data =
[[135 132 156 120]
 [109 125 133 127]]
Report the largest entry.
Answer: 156
Report the entry just right of the largest entry.
Answer: 120
The entry directly above 125: 132

Questions about the array below.
1) Give the last entry, reading row by row.
2) Give the entry directly above the largest entry.
3) Give the top entry of the column that holds the smallest entry.
4) Give the 3rd entry on the diagonal from the top-right corner.
5) Give the first entry in reading order.
6) Give the top-right entry.
7) Give the last entry in the row that holds the smallest entry.
8) Give the 5th-last entry, reading row by row.
[[144 130 133 110 145 123 139 123]
 [122 133 133 106 127 112 112 141]
 [112 109 140 126 122 122 142 114]
 [131 115 118 133 135 143 133 109]
 [139 114 113 143 137 128 114 127]
 [119 125 136 111 116 141 136 124]
 [123 149 124 118 114 145 116 129]
 [126 121 126 122 124 135 123 127]
 [129 125 127 132 126 121 130 128]
 [111 137 138 141 145 135 126 134]
 [141 134 112 130 134 140 115 135]
 [132 117 124 121 121 133 124 123]
 [113 113 124 139 117 125 111 131]]
1) 131
2) 125
3) 110
4) 122
5) 144
6) 123
7) 141
8) 139
